The symbols move the units like this.
β: ds->sz, tr->pp, fr->sg, cl->qz, qn->ns, ms->cj, pb->rm, nc->ls, mq->hz, lp->tl, fl->dt, ct->sn, fz->dr, gb->hd, gh->jf, qp->qg, nr->rq, zf->ms, jj->pf, cd->mp, cc->gm, zl->dg, nm->tg, zz->sc, dd->gh, gd->gz, cr->jc, zp->zt, dt->tr, gn->gq, br->dd, ns->gb, jz->mq, sd->nr, jc->pm, lm->fb, zh->bp, gz->nh, nh->hm, jr->pg, hd->qn, ls->zp, jd->dj, cj->fj, sl->fq, sc->ll, sz->cd, qz->jd, jf->br, tm->mc, rl->jz, mj->qj, dr->lp, fj->zf, cp->hs, pm->zm, bp->qs, pp->fl, tg->cc, ll->lg, fb->qb, bt->lm, gm->nm, pg->dn, hz->rl, mp->ds, tz->gr, dg->jj, hs->fr, bl->gn, qc->bl, qj->pb, qb->bt, bs->zh, pf->zl, zt->nc, sn->rz, mc->tz, rq->zj, qs->bs, fq->qp, qg->sl, lt->ct, gr->tm, rz->lt, rn->jr, zj->sd, dj->cl, zm->cr, dn->rn, hm->gd, lg->zz, gq->qc, rm->mj, tl->fz, sg->cp
σ: ds->hd, tr->jd, fr->pg, qn->ls, ms->sg, pb->fb, nc->gz, mq->tl, lp->jj, fl->cl, ct->qj, fz->zl, gb->zt, gh->dt, qp->rz, nr->ll, zf->fr, jj->ms, cd->ns, cc->qp, zl->fj, nm->sl, zz->jf, dd->fl, cr->cd, zp->hm, dt->qz, br->pp, ns->zp, jz->lp, sd->sc, jc->mp, lm->bl, zh->nr, hd->nc, ls->nh, cj->cp, sl->ct, sc->br, sz->qn, jf->tr, tm->jc, rl->dr, mj->bt, dr->dg, fj->hs, cp->rn, pm->ds, bp->rq, pp->dj, tg->fq, ll->dd, fb->gn, bt->qc, gm->qg, hz->fz, mp->gb, tz->zm, dg->zf, hs->jr, qj->lm, qb->gq, bs->sd, pf->cj, zt->gd, sn->pb, mc->pm, rq->lg, qs->zj, fq->sn, qg->lt, lt->mj, gr->cr, rz->rm, zj->zz, zm->sz, lg->gh, rm->qb, tl->pf, sg->dn
ρ: ds->lt, tr->zp, fr->fl, cl->gz, qn->qj, ms->gh, pb->cj, nc->bt, mq->qs, lp->rq, fl->nc, ct->jj, fz->sd, gb->rm, gh->qn, qp->fz, nr->pm, zf->dd, jj->lg, cd->sn, cc->hz, zl->sc, nm->jz, zz->cd, dd->hd, gd->gq, cr->fq, zp->fb, dt->ls, gn->rn, br->gb, ns->pb, jz->bp, sd->jc, jc->qp, lm->sg, zh->mc, gz->qc, nh->bl, jr->dj, hd->mj, ls->lm, jd->hm, cj->jf, sl->lp, sc->mp, sz->ct, qz->nh, jf->ns, tm->cc, rl->zh, mj->zf, dr->nr, fj->br, cp->tr, pm->qg, bp->tz, pp->zt, tg->mq, ll->ds, fb->cp, bt->fr, gm->rl, pg->cl, hz->bs, mp->rz, tz->nm, dg->ll, hs->pp, bl->dn, qc->pg, qj->ms, qb->hs, bs->tm, pf->zz, zt->qb, sn->pf, mc->gm, rq->zm, qs->gr, fq->tl, qg->dr, lt->dg, gr->tg, rz->zl, rn->jd, zj->cr, dj->gd, zm->sl, dn->qz, hm->gn, lg->sz, gq->jr, rm->fj, tl->zj, sg->dt
ω: ds->ll, tr->cp, fr->bt, cl->pg, qn->gh, ms->qj, pb->ns, nc->fl, mq->tg, lp->sl, fl->fr, ct->sz, fz->qp, gb->br, gh->ms, qp->jc, nr->dr, zf->mj, jj->ct, cd->zz, cc->tm, zl->rz, nm->tz, zz->pf, dd->zf, gd->dj, cr->zj, zp->tr, dt->sg, gn->hm, br->fj, ns->jf, jz->nm, sd->fz, jc->sd, lm->ls, zh->rl, gz->cl, nh->qz, jr->gq, hd->dd, ls->dt, jd->rn, cj->pb, sl->zm, sc->zl, sz->lg, qz->dn, jf->cj, tm->bs, rl->gm, mj->hd, dr->qg, fj->rm, cp->fb, pm->nr, bp->jz, pp->hs, tg->gr, ll->dg, fb->zp, bt->nc, gm->mc, pg->qc, hz->cc, mp->sc, tz->bp, dg->lt, hs->qb, bl->nh, qc->gz, qj->qn, qb->zt, bs->hz, pf->sn, zt->pp, sn->cd, mc->zh, rq->lp, qs->mq, fq->cr, qg->pm, lt->ds, gr->qs, rz->mp, rn->gn, zj->tl, dj->jr, zm->rq, dn->bl, hm->jd, lg->jj, gq->gd, rm->gb, tl->fq, sg->lm
τ: ds->mp, tr->dt, fr->hs, cl->dj, qn->hd, ms->zf, pb->qj, nc->zt, mq->jz, lp->dr, fl->pp, ct->lt, fz->tl, gb->ns, gh->dd, qp->fq, nr->sd, zf->fj, jj->dg, cd->sz, cc->tg, zl->pf, nm->gm, zz->lg, dd->br, gd->hm, cr->zm, zp->ls, dt->fl, gn->bl, br->jf, ns->qn, jz->rl, sd->zj, jc->cr, lm->bt, zh->bs, gz->gd, nh->gz, jr->rn, hd->gb, ls->nc, jd->qz, cj->ms, sl->qg, sc->zz, sz->ds, qz->cl, jf->gh, tm->gr, rl->hz, mj->rm, dr->fz, fj->cj, cp->sg, pm->jc, bp->zh, pp->tr, tg->nm, ll->sc, fb->lm, bt->qb, gm->cc, pg->jr, hz->mq, mp->cd, tz->mc, dg->zl, hs->cp, bl->qc, qc->gq, qj->mj, qb->fb, bs->qs, pf->jj, zt->zp, sn->ct, mc->tm, rq->nr, qs->bp, fq->sl, qg->qp, lt->rz, gr->tz, rz->sn, rn->dn, zj->rq, dj->jd, zm->pm, dn->pg, hm->nh, lg->ll, gq->gn, rm->pb, tl->lp, sg->fr
ξ: ds->pm, tr->jf, fr->zf, cl->fl, qn->sz, ms->jj, pb->sn, nc->hd, lp->jz, fl->dd, ct->sl, fz->hz, gb->mp, gh->lg, qp->cc, nr->zh, zf->dg, jj->lp, cd->cr, zl->fz, zz->zj, dd->ll, gd->zt, cr->gr, zp->ns, dt->gh, gn->fb, br->sc, ns->cd, sd->bs, jc->tm, lm->qj, gz->nc, nh->ls, jr->hs, hd->ds, ls->qn, jd->tr, cj->pf, sl->nm, sc->sd, sz->zm, qz->dt, jf->zz, mj->lt, dr->rl, fj->zl, cp->cj, pm->mc, pp->br, ll->nr, fb->pb, bt->mj, pg->fr, mp->jc, dg->dr, hs->fj, bl->lm, qc->bt, qj->ct, qb->rm, pf->tl, zt->gb, sn->fq, rq->bp, fq->tg, qg->gm, lt->qg, rz->qp, rn->cp, zj->qs, dj->pp, zm->tz, dn->sg, hm->zp, lg->rq, gq->qb, rm->rz, tl->mq, sg->ms

The rows follow the links: the fewer symbols apart two units are, the more alike their rows tend to be.

Each row is also shifted at random along 5 hidden directions that mean nothing.

Each row, then its unit:
[515, 47, -125, -130, 106, -41, -155, -28, -582, -50, 116, 164, -75, 344, -64, 112, 215, 122, -233, 143, -129, -122, 184, -33, -445, 259, -130, -276, 80, -110, -113, -244, -62, 20, 178, 98, -88, -105, -55, 121, 163, -150, 68, -138, -73, -99, -134, 150, 9, 88, 145, -106, -54, -372]
unit: gn
[-377, 32, 0, -40, 25, 34, -320, 14, -158, -61, 10, 13, 24, 48, -132, -6, -7, -34, -27, 111, 180, 113, -82, -51, 141, -428, 37, -296, -15, -171, 21, 59, 65, 21, -2, 12, 96, 109, 12, 24, -193, -208, -5, -134, 59, -456, -108, -155, 107, 58, -6, -119, 97, -27]
unit: fz
[-17, 96, -41, 66, 67, 1, 210, -189, 355, 79, -317, 39, 178, 119, -20, -169, -102, 18, -25, -78, 36, -112, -72, 133, 132, -55, -14, 259, -6, -73, 147, 103, -95, 131, -260, -22, -92, -217, 193, 26, 176, -15, -85, -250, 5, 114, -24, -37, 148, -266, 86, 36, -24, 199]
unit: ms
[-819, 211, -49, 80, -65, 49, 21, -163, 85, 301, -273, -17, -18, 158, -81, -70, 181, -17, -193, -12, -7, -204, -99, 215, 48, -48, 134, -10, -133, -266, 134, -222, -117, -89, 2, 152, 40, -85, 183, 281, 272, -129, 19, -95, -77, -12, 39, -115, 290, 205, 64, 7, 193, 82]
unit: lp
[129, -195, 191, 54, -41, 85, 117, 143, 327, -2, -42, 54, -63, -98, -76, -34, 72, 140, 181, -267, -197, -58, 222, -53, -174, 444, -65, 250, 108, 155, -110, -168, 93, -24, -91, -71, 37, -103, -206, -25, 30, 405, -31, 237, 78, 576, 134, 169, -368, -124, -60, 102, -424, 37]
unit: gd
[492, -290, 78, -110, 114, -56, -344, 142, -20, -289, 333, 25, -14, -245, -210, -19, -262, 199, 239, 87, -172, 145, 164, -350, -150, -240, 19, -377, 39, 66, -125, 149, -44, -227, -16, 13, 269, -33, -248, -317, -270, -3, 87, 343, 77, -171, 15, 88, -115, 305, 176, 9, -171, -217]
unit: qb
[869, 12, -127, -43, 117, -143, 75, 83, 306, -209, -81, -198, 297, -157, 360, -74, -633, -78, 276, 169, 262, 384, 4, -378, 621, -621, -108, 33, -89, 177, -58, 477, -48, 17, -481, -26, -115, -42, 534, -651, -232, -305, -227, -287, 1, -498, -41, -230, 325, -452, 189, -39, 273, 271]
unit: sl
[639, 224, -86, -99, 54, -62, -47, -103, -403, 54, 53, 49, 123, 70, 115, 204, -151, -45, -33, -13, 260, -4, -125, -56, -75, -86, 186, 230, -221, -93, 194, 562, 83, 407, 223, -310, -280, 95, -120, 71, 22, -109, -66, -365, -45, -158, -39, -202, 112, -477, -24, 57, 167, 55]
unit: jz
[-309, 139, -130, -101, -124, -15, -26, 132, -424, 139, 52, -47, -131, 139, 212, 159, 236, -34, -177, 91, 53, 40, 52, 77, -3, 157, -100, -112, -48, -55, -155, -206, 96, 20, 228, 120, -111, 170, 98, 107, 161, -77, -40, -61, -173, -67, -90, -76, 90, 54, 9, -52, 198, -71]
unit: cr
[-9, 125, 17, 60, -55, -58, -245, 65, -264, 110, 86, -120, -196, 45, -110, 78, 112, -163, -101, 144, -89, -35, 33, -259, -140, -143, 232, -439, -90, -169, -10, -389, -146, -337, 85, 193, 202, 182, 126, 59, -134, -335, 113, 211, 35, -393, 116, -87, 194, 493, 81, -120, 268, -186]
unit: gm
[-616, 32, 10, -88, -72, 66, -112, -240, -212, 145, 57, 52, -180, -23, -168, 80, 447, 124, -323, 38, -380, -335, -97, 413, -543, 307, 57, -220, -42, -180, 183, -423, -234, -246, 468, 177, 206, -81, -219, 520, 383, 113, 366, 324, -155, 301, 85, 204, -75, 762, -72, 61, 49, -212]
unit: dt
[13, 260, -198, -72, 75, 11, -92, -101, -539, 78, -117, 164, 33, 475, -1, 54, 248, -41, -326, 43, 223, -138, -1, 197, -80, 41, -41, -17, 38, -249, 16, 0, 94, 366, 141, -33, -271, 35, 9, 267, 202, -218, -125, -518, -96, -255, -284, -93, 146, -329, 64, -110, 93, -68]
unit: pf
[-716, -125, -100, 12, -33, 20, 297, -122, 177, -49, -75, 146, 152, 49, 43, -96, 17, 149, 10, 2, 62, 13, -122, 409, 173, 128, -240, 278, 118, 96, -9, 219, 126, 241, -38, -58, -170, -213, -103, 44, 162, 258, -61, -176, -69, 290, -116, 111, -50, -230, -48, 57, -174, 123]
unit: jd
[231, 48, -131, -168, 91, -66, -235, -299, -586, -101, 134, 160, 16, 158, -121, 121, 113, 101, -253, 253, -144, -113, -160, 136, -472, -122, 44, -348, -55, -209, 215, 76, -204, 11, 338, 21, 31, -133, -128, 310, 166, -246, 278, -101, -81, -275, -99, 116, 132, 364, 71, -34, 165, -310]
unit: sg
[203, 25, -49, 74, 28, -105, 102, -196, -254, -76, 125, 158, 177, 81, -91, 98, -237, -108, 92, 38, 287, 42, -316, 0, -42, -157, 234, 244, -88, 15, 292, 662, 85, 424, 110, -396, -268, 31, -250, 41, -232, -100, -9, -363, 177, -179, 4, -63, -2, -465, -98, 21, -11, -29]
unit: dg
[539, -99, 66, 205, 50, -84, 344, 14, 302, -21, -137, 60, 104, 127, -26, -70, -226, -73, 254, -110, 32, 34, 59, -203, -9, 170, 63, 357, 57, 178, 45, 93, -12, 96, -341, -164, -186, -158, 92, -223, -116, 36, -161, -193, 214, 196, 138, 79, -76, -521, 51, 1, -238, 58]
unit: bt
[-1618, 179, -156, 127, -271, -57, 106, 12, -626, 375, -211, 127, -59, 572, 4, 285, 321, -72, -127, 108, 267, 95, -250, 149, 42, 36, -32, 27, -133, -248, 50, -215, 226, 280, 143, -12, -339, -25, 220, 361, 104, -290, -157, -684, -12, -223, 35, -152, 268, -293, -76, -189, 168, -152]
unit: cc
[409, -19, 203, 13, 55, 75, -244, 8, 340, -79, 179, -246, -132, -448, -112, -132, 6, -166, -8, -33, -130, -86, 27, -125, 33, -184, 248, -242, 17, 38, 26, -163, -191, -425, 45, 138, 437, 281, -93, -31, -219, 57, 223, 667, 46, -80, 77, -25, -106, 625, -98, 67, 143, 80]
unit: nr
[337, -167, 26, -150, 141, 5, -341, -79, -238, -247, 252, 162, 7, -82, -263, 6, -44, 192, -1, 88, -107, -21, 1, -35, -337, -157, 24, -288, 78, -42, 34, 191, -42, 14, 195, -78, 135, -51, -387, 50, -119, 31, 156, 128, 60, -155, -99, 151, -174, 221, 56, 1, -181, -257]
unit: jr
[538, -193, -175, -253, 193, -103, -252, -135, -347, -424, 399, 208, 185, -136, -71, 13, -272, 196, 20, 250, 30, 105, -65, 31, -76, -346, -96, -300, 54, 37, 10, 626, -18, 136, 187, -98, 7, -90, -333, -190, -144, -94, 104, 16, -76, -344, -247, 65, 18, 79, 180, 23, -28, -227]
unit: rn
[549, 84, 51, 29, -55, -44, 90, 107, -206, 44, 95, -103, -98, -40, 151, 197, -27, -194, 63, -24, 76, 80, -14, -211, -86, 136, 133, 115, -94, 125, 39, 36, 30, 24, 115, -135, -104, 219, 21, -26, -154, -29, 21, 19, 77, -28, 139, -9, -107, -144, -170, -1, 96, -17]
unit: pm
[319, -17, -24, -124, 11, 54, -82, 121, -166, 1, 103, 5, -174, 12, 44, 39, 255, 100, -143, -5, -241, -138, 258, 66, -297, 393, -116, -159, 99, 44, -197, -351, -32, -170, 179, 189, 96, 5, -109, 74, 206, 157, 65, 290, -138, 240, -34, 161, -121, 299, 67, 25, -103, -156]
unit: zp
[-833, -11, 157, 334, -46, 93, 195, -163, 519, 265, -297, 80, -127, 161, -425, -254, 341, -29, -79, -243, -271, -424, 30, 223, -183, 398, 217, 151, 118, -146, 126, -591, -153, -211, -180, 150, 187, -184, -80, 321, 188, 189, 64, 219, 139, 496, 181, 157, -51, 311, 43, 30, -282, 20]
unit: fr
[-238, -4, -91, 190, -21, -60, 313, -99, -9, 71, -266, 90, 23, 436, -50, -42, 100, -110, -60, 83, -17, 21, -66, -33, -66, 138, -111, 34, 119, 39, 4, -369, -90, 24, -268, 65, -138, -229, 353, 56, 53, -217, -57, -374, 152, -33, 42, 159, 57, -207, 10, -148, -74, -103]
unit: qc
[-139, 30, 180, 64, 13, 154, -115, -48, -38, 201, -150, 201, -123, 255, -390, -5, 400, 108, -139, -299, -164, -378, 182, 103, -520, 501, 144, 136, 79, -225, 49, -341, 25, 109, 120, -80, 38, -95, -398, 417, 186, 258, -1, 57, 106, 431, 32, 110, -274, -53, -25, 33, -420, -124]
unit: hs
[74, -104, 298, 183, -105, 133, 235, 364, 855, 152, -157, -149, 7, -313, 80, -111, -179, 10, 430, -507, 39, 30, 294, -192, 365, 327, 47, 653, -1, 205, -133, 57, 260, 57, -372, -184, -13, 77, -119, -317, -107, 548, -313, 247, 112, 677, 194, -136, -287, -542, -99, 201, -374, 463]
unit: jc
[535, 26, 125, -27, 130, 239, -125, 119, 312, -157, -333, -147, -43, 110, 41, -206, 185, -174, -199, -82, 48, 56, 173, -95, 165, -110, -273, -147, 317, 22, -185, -520, -69, -104, -360, 150, 178, 159, 346, 0, -94, -33, -26, -50, 121, -208, -175, 72, -225, -67, -212, -159, -65, 199]
unit: br

Start, symbols taken left to right, then the unit you end at.
Answers are names.
[-723, -237, -41, -73, -70, -54, -43, 29, 56, -281, 256, 10, 240, -396, 126, 68, -443, 47, 307, 139, 363, 423, -369, 73, 528, -635, -82, 44, -67, 168, 89, 877, 271, 256, 77, -278, -74, 112, -197, -259, -398, 70, -18, -104, -3, -301, -89, -149, -13, -176, -174, 36, 75, 181]
ξ ρ σ σ ρ ξ: qp
[-197, -20, 191, 30, -133, 55, -74, 239, 87, 165, 135, -76, -110, -255, -19, 130, 1, 42, 208, -241, -20, -11, 118, -119, 6, 207, 179, 192, -142, 19, -59, 38, 181, -26, 142, -131, 26, 166, -281, -15, -75, 287, -64, 316, -4, 314, 178, -118, -168, -31, -99, 123, -100, 100]
ρ σ τ τ σ β: sn
[-521, 177, 17, 218, -1, 56, -5, -109, 102, 133, -226, -84, -85, 211, -185, -121, 176, -247, -175, 38, 36, -130, -119, 35, 95, -187, 188, -144, 33, -177, 83, -402, -127, -157, -147, 173, 126, 92, 253, 162, -42, -259, 36, -59, 87, -241, 22, -64, 190, 215, -12, -120, 169, 16]
ρ ρ σ ξ τ ξ τ τ: tz
[213, 75, 12, -92, -44, 24, -46, 40, -394, -14, 131, 62, 94, -22, 149, 270, -96, -50, 79, -128, 366, 143, -163, 5, 45, -25, 69, 350, -114, 22, 109, 615, 297, 544, 259, -449, -330, 224, -292, 71, -166, 137, -114, -351, 48, -73, -79, -145, -180, -654, -283, 32, 2, 87]
τ ω σ σ τ β σ: cj
[-1, -35, 162, 104, 68, 99, 29, 21, 248, 61, -130, 179, 107, 83, -244, -65, -41, 105, 158, -351, 107, -148, 93, 29, -62, 222, 114, 441, 51, -75, 90, 258, 198, 363, -126, -306, -134, -93, -366, 65, -35, 325, -177, -155, 169, 356, -1, -33, -228, -585, -50, 77, -434, 142]
ω τ ξ β ξ: qp
[966, 224, -55, -146, 14, -108, -167, 14, -683, 141, 172, 40, -27, 103, 104, 356, 0, -18, -52, -13, 53, -70, 48, -218, -417, 172, 253, 76, -294, -107, 131, 273, 8, 233, 403, -206, -256, 113, -175, 133, 73, -129, -6, -192, -71, -84, 52, -145, 30, -242, 31, 33, 182, -172]
τ σ β ω β ξ β: tm
[-426, 178, -128, 5, -81, 20, 124, -318, -841, 92, -148, 146, -156, 610, -41, 236, 619, -236, -532, 211, 31, -104, -335, 330, -515, 274, -80, -150, 120, -155, 194, -520, -98, 171, 372, 31, -188, 34, 157, 673, 194, -286, 225, -490, 90, -196, -50, 289, -92, 113, -348, -242, 158, -340]
β σ τ β ξ ρ τ ρ: bt
[-923, -205, -64, 139, -156, -202, 144, -131, -222, 84, 269, 165, 0, -38, -234, 148, -151, 80, 242, 162, -82, 49, -267, 34, -183, 9, 247, -27, -173, 21, 193, 258, 12, 4, 204, -104, -51, -167, -280, 9, -140, -62, 118, 46, 90, 89, 268, 72, 92, 214, 121, 32, -57, -276]
β β τ τ: mj
[186, 306, 173, 206, -16, 113, 8, -5, 16, 384, -241, -11, -192, 258, -234, 1, 376, -205, -197, -326, -22, -397, 131, -28, -288, 449, 385, 248, -47, -234, 122, -422, -17, 24, 54, -50, -1, 166, -123, 385, 135, 85, -42, 45, 114, 265, 149, -101, -83, -102, -88, 37, -51, 49]
σ ρ β β β τ ξ: qs
[81, -116, 117, -120, 25, 37, -180, -53, 514, -108, 245, -148, 9, -686, -55, -132, -204, 148, 118, -35, -245, -87, -33, 72, 85, -215, 149, -84, -124, 68, 116, 251, -175, -338, 147, 71, 402, 53, -273, -91, 18, 250, 247, 743, -155, 199, 97, -47, -7, 674, 27, 247, 80, 174]
ρ σ ξ ω: lg
[-209, -35, -30, 91, -9, -27, 123, -51, 353, 76, -235, -32, 5, 71, -32, -163, -28, 77, 12, 42, -259, -56, 96, -47, 19, 4, -90, -117, 5, -27, -71, -389, -227, -312, -295, 288, 132, -286, 363, -79, 200, -112, 3, 43, -31, 78, 96, 67, 210, 260, 247, -12, -3, -15]
ξ ω ω τ ω ξ σ: zf
[-152, -182, 3, -108, -13, -24, 93, -190, 149, -102, 187, 125, 89, -311, -55, -21, -122, 239, 117, -30, -179, -77, -166, 265, -148, 91, 15, 134, -64, 87, 201, 373, -44, 32, 235, -124, 44, -197, -368, 71, 117, 304, 177, 273, -94, 382, 68, 156, -149, 217, -24, 192, -151, -12]
ξ τ σ τ ω ξ: hs
[389, 189, 93, 91, 87, 81, 72, -91, 493, 208, -334, -56, 65, 15, -64, -199, 17, -21, -40, -262, -43, -272, 131, 25, 61, 107, 152, 318, -68, -122, 105, -71, -110, 10, -229, 8, 31, -110, 77, 70, 232, 133, -118, 22, -1, 284, 42, -112, 69, -190, 103, 115, -65, 276]
ξ β β ω ω β τ β: pm
[556, 97, 4, 110, -13, -113, 139, 50, -235, 73, 29, 12, 26, 132, 47, 154, -162, -196, 111, -20, 175, 92, -37, -273, -51, 33, 235, 217, -130, 44, 77, 227, 66, 214, -32, -238, -247, 84, 26, -102, -192, -157, -123, -284, 151, -134, 135, -96, 37, -458, -3, -33, 47, -33]
σ ω ω σ ξ ρ ξ: pm
[-193, -95, 77, 46, -140, -53, 263, 84, 560, 123, 53, -110, 83, -475, 217, 4, -346, 86, 383, -193, -38, 77, 2, -15, 311, 78, 95, 489, -244, 207, 62, 424, 99, -9, -55, -145, -50, -32, -79, -257, 21, 334, -109, 260, -99, 505, 229, -140, 15, -146, 12, 269, -32, 314]
τ ω ξ σ ρ ξ σ: pm
[-123, -46, 103, 27, 104, 90, -313, 73, 268, -160, -53, -34, 53, -70, -200, -201, -103, 5, 32, 32, 86, 67, 62, -145, 265, -463, 2, -279, 92, -102, -82, -28, -12, -109, -285, 80, 225, 55, 63, -141, -234, -136, -42, 36, 96, -352, -129, -100, 44, 117, 61, -67, -23, 92]
ω ρ ω ξ ξ σ: qp
[-535, 164, 17, 109, -90, 68, 40, -59, -43, 164, -101, -108, -113, 43, -4, 26, 213, -250, -157, 25, 107, -43, -185, 102, 85, -54, 130, -46, -33, -93, 112, -239, -39, -74, 86, 52, 50, 212, 153, 237, -25, -106, 68, 11, 36, -145, 46, -53, 62, 173, -194, -77, 222, 59]
σ σ ξ ξ τ σ: sd
[95, -113, 58, 91, -64, -89, 129, 94, 205, -98, 130, -160, -32, -266, 117, 10, -203, -156, 198, 79, -21, 227, -96, -212, 202, -171, 49, -67, -9, 241, -6, 40, -46, -202, -128, 20, 101, 91, 153, -279, -280, -69, 64, 230, 63, -105, 143, 28, -28, 153, -104, 2, 111, 63]
ξ ξ ρ β σ τ: qg
